Below are the code and all the weights of a small trained network. Each question names an input and a target symbol and asks about switching units off, where a switched-off unit gives its printed mean instead of its output.

import numpy as np


def w(rows, s, z=0):
    codes = np.array(rows[::2]) - 128.0
    scale = np.full(codes.shape[1], s)
    scale[-1] = z or s
    return codes * scale


def f(y):
    return y / 2 * (1 + np.tanh(0.7978845608 * (y + 0.044715 * y**3)))


def softmax(a):
    e = np.exp(a - a.max(-1, keepdims=True))
    return e / e.sum(-1, keepdims=True)


def log_softmax(a):
    a = a - a.max(-1, keepdims=True)
    return a - np.log(np.exp(a).sum(-1, keepdims=True))


def net(x, mask):
    ids = ['αβζηπτ'.index(c) for c in x.split()]
    T = len(ids)
    res = E[ids] + P[:T]
    r = res
    for j in range(3):
        rows = slice(4 * j, 4 * j + 4)
        q, k, v = (r @ M[0][rows].T for M in (Q, K, V))
        z = softmax(np.where(np.tri(T) > 0, q @ k.T / 4**0.5, -1e9)) @ v
        o = O[0][rows]
        res = res + np.where(mask[j], z, o[:, -1]) @ o[:, :-1]
    y = f(res @ A[0][:, :-1].T + A[0][:, -1])
    res = res + np.where(mask[3:7], y, B[0][:, -1]) @ B[0][:, :-1]
    return log_softmax(res[-1] @ U[:, :-1].T + U[:, -1])


Q, K, V, O, A, B = {}, {}, {}, {}, {}, {}
E = w([
[94,62,176,123,168,163,77,176],'α',
[125,167,184,185,126,108,172,127],'β',
[47,36,83,137,65,140,104,152],'ζ',
[149,120,150,68,173,125,75,232],'η',
[163,42,155,109,79,146,137,232],'π',
[125,105,109,74,157,106,248,75],'τ',
],0.015)
P = w([
[167,223,88,76,68,184,186,102],'0',
[41,73,199,140,172,198,106,77],'1',
[7,44,128,181,109,119,139,107],'2',
[165,134,143,70,188,106,119,185],'3',
[131,124,81,151,87,148,186,103],'4',
[71,108,154,163,153,96,155,128],'5',
],0.011)
Q[0] = w([
[210,217,72,140,82,164,118,27],'head 0',
[38,106,177,162,32,129,207,68],'head 0',
[193,206,131,173,192,28,205,65],'head 0',
[88,73,169,97,147,104,85,245],'head 0',
[77,211,149,174,76,163,166,11],'head 1',
[150,227,120,153,109,10,176,44],'head 1',
[118,140,131,167,30,139,140,32],'head 1',
[213,254,86,127,117,143,151,62],'head 1',
[82,101,153,87,171,147,197,127],'head 2',
[123,151,45,157,49,129,174,28],'head 2',
[162,125,65,87,13,209,146,238],'head 2',
[60,60,121,194,20,132,150,147],'head 2',
],0.0082)
K[0] = w([
[35,45,122,204,98,32,151,151],'head 0',
[159,119,119,107,122,61,175,156],'head 0',
[133,28,213,150,210,60,125,137],'head 0',
[154,152,109,93,88,205,112,111],'head 0',
[124,93,155,161,122,38,139,152],'head 1',
[131,90,154,129,182,45,120,135],'head 1',
[138,100,95,178,135,59,157,159],'head 1',
[52,25,112,164,216,3,89,116],'head 1',
[130,125,121,152,166,89,66,151],'head 2',
[121,155,110,175,72,91,119,102],'head 2',
[128,98,145,141,93,121,158,139],'head 2',
[128,98,83,103,56,63,142,180],'head 2',
],0.013)
V[0] = w([
[211,223,148,150,108,54,124,141],'head 0',
[46,176,2,35,116,99,122,70],'head 0',
[144,181,155,69,202,139,75,126],'head 0',
[73,206,106,166,169,121,148,92],'head 0',
[157,172,136,175,81,80,140,183],'head 1',
[36,103,144,168,99,140,107,99],'head 1',
[174,105,87,95,147,85,199,179],'head 1',
[98,141,229,62,162,168,83,181],'head 1',
[131,179,210,219,105,169,132,134],'head 2',
[183,51,182,139,165,82,119,110],'head 2',
[145,85,85,125,107,64,150,146],'head 2',
[165,160,186,151,185,111,154,99],'head 2',
],0.0081)
O[0] = w([
[244,125,159,206,176,196,82,172,97],'head 0',
[81,119,168,221,32,98,167,219,160],'head 0',
[82,253,9,187,85,243,131,158,128],'head 0',
[129,143,82,210,223,87,167,221,38],'head 0',
[183,132,98,207,195,102,108,90,139],'head 1',
[6,81,187,126,194,140,200,143,35],'head 1',
[191,68,172,84,69,88,33,146,227],'head 1',
[122,163,59,104,79,218,161,54,214],'head 1',
[157,59,37,216,89,71,116,31,80],'head 2',
[103,172,106,82,63,198,116,106,140],'head 2',
[159,120,184,102,171,194,73,71,150],'head 2',
[59,103,89,153,42,84,143,108,3],'head 2',
],0.0061,0.0045)
A[0] = w([
[40,120,152,85,114,41,254,143,54],'neuron 0',
[112,134,193,93,89,140,76,198,109],'neuron 1',
[101,155,132,132,180,181,186,165,215],'neuron 2',
[88,170,147,113,247,77,172,53,3],'neuron 3',
],0.0078,0.0022)
B[0] = w([
[146,252,150,153,87,151,64,178,254],'neuron 0',
[124,144,46,172,86,112,179,41,233],'neuron 1',
[83,1,99,138,187,199,169,143,168],'neuron 2',
[219,18,22,140,158,94,27,155,166],'neuron 3',
],0.0081,0.0085)
U = w([
[48,87,124,88,164,173,236,97,215],'α',
[141,54,184,116,211,178,63,230,84],'β',
[100,146,254,109,130,154,105,165,133],'ζ',
[111,141,70,182,110,215,20,120,1],'η',
[135,76,202,57,146,101,70,59,190],'π',
[107,51,43,179,120,46,133,128,138],'τ',
],0.0053,0.0044)

Each question gives the input, a string of symbols that net reads in full, and the target symbol t.
The units are the heads (4 rows each of Q, K, V and O) and the neurons (one row each of A and B). Each row of codes is followed by its name. A weight is (code - 128) times the scale printed after its matrix; where a second scale follows, it is the last column's (O, A, B and U).
mask holds one flag per unit, heads first, then neurons. A switched-off unit (its flag False) gives its mean, the last column of its rows in O or B, instead of its output. The means were averaged over made-up inputs and are rounded, as every weight is.
A unit's drop is (log p(t) with every unit on - log p(t) with that unit switched off) / (log p(t) with every unit on - log p(t) with every unit switched off).
The circuit of an input: a set's keep is (log p(t) with only the set's units on - log p(t) with every unit switched off) / (log p(t) with every unit on - log p(t) with every unit switched off). Starting from all 7 units, units are removed one at a time, each time the one whose removal leaves the highest keep (on an exact tie, the one counted first), for as long as the keep stays at least 0.8.
units of the circuit, in order: the units of the circuit, biggest drop first
most important unit: the unit with the biggest drop
top k neurons: the k neurons with the biggest drops, biggest first
which heads matter: for each layer, one digit per head in row order, 1 if its drop is at least 0.15 and else 0, layers parted by /
input τ β β, target ζ: which heads matter -> 110
input ζ α τ, target β: units of the circuit, in order -> [neuron 3; head 2; head 1; neuron 1]
input η ζ η α, target η: top neuron -> [neuron 1]
input η η β π, target η: units of the circuit, in order -> [head 0; head 1]
input π ζ τ α, target π: units of the circuit, in order -> [head 0; neuron 0]
input τ η π α, target τ: units of the circuit, in order -> [neuron 1; head 0; head 1]
input η τ ζ π η τ, target π: units of the circuit, in order -> [head 0; neuron 3; neuron 1]
input η ζ β β β, target τ: units of the circuit, in order -> [neuron 3; head 0; head 1]
input π η τ ζ η, target π: top 2 neurons -> [neuron 0; neuron 2]
input α α α τ, target η: units of the circuit, in order -> [neuron 0; neuron 3; head 0; head 1]
input β β β η τ β, target α: top 2 neurons -> [neuron 0; neuron 2]
input τ η α, target τ: units of the circuit, in order -> [neuron 1; head 1; head 0]
input ζ η α α τ, target η: units of the circuit, in order -> [neuron 0; neuron 3; head 1]
input β τ τ ζ ζ, target β: which heads matter -> 101
input τ η π β, target α: units of the circuit, in order -> [head 1; head 0]
input π τ ζ β β, target β: which heads matter -> 010
input τ ζ β τ τ, target τ: most important unit -> neuron 3
input β π τ, target τ: which heads matter -> 111
input ζ α ζ, target ζ: which heads matter -> 110
input α π τ τ ζ π, target α: which heads matter -> 010
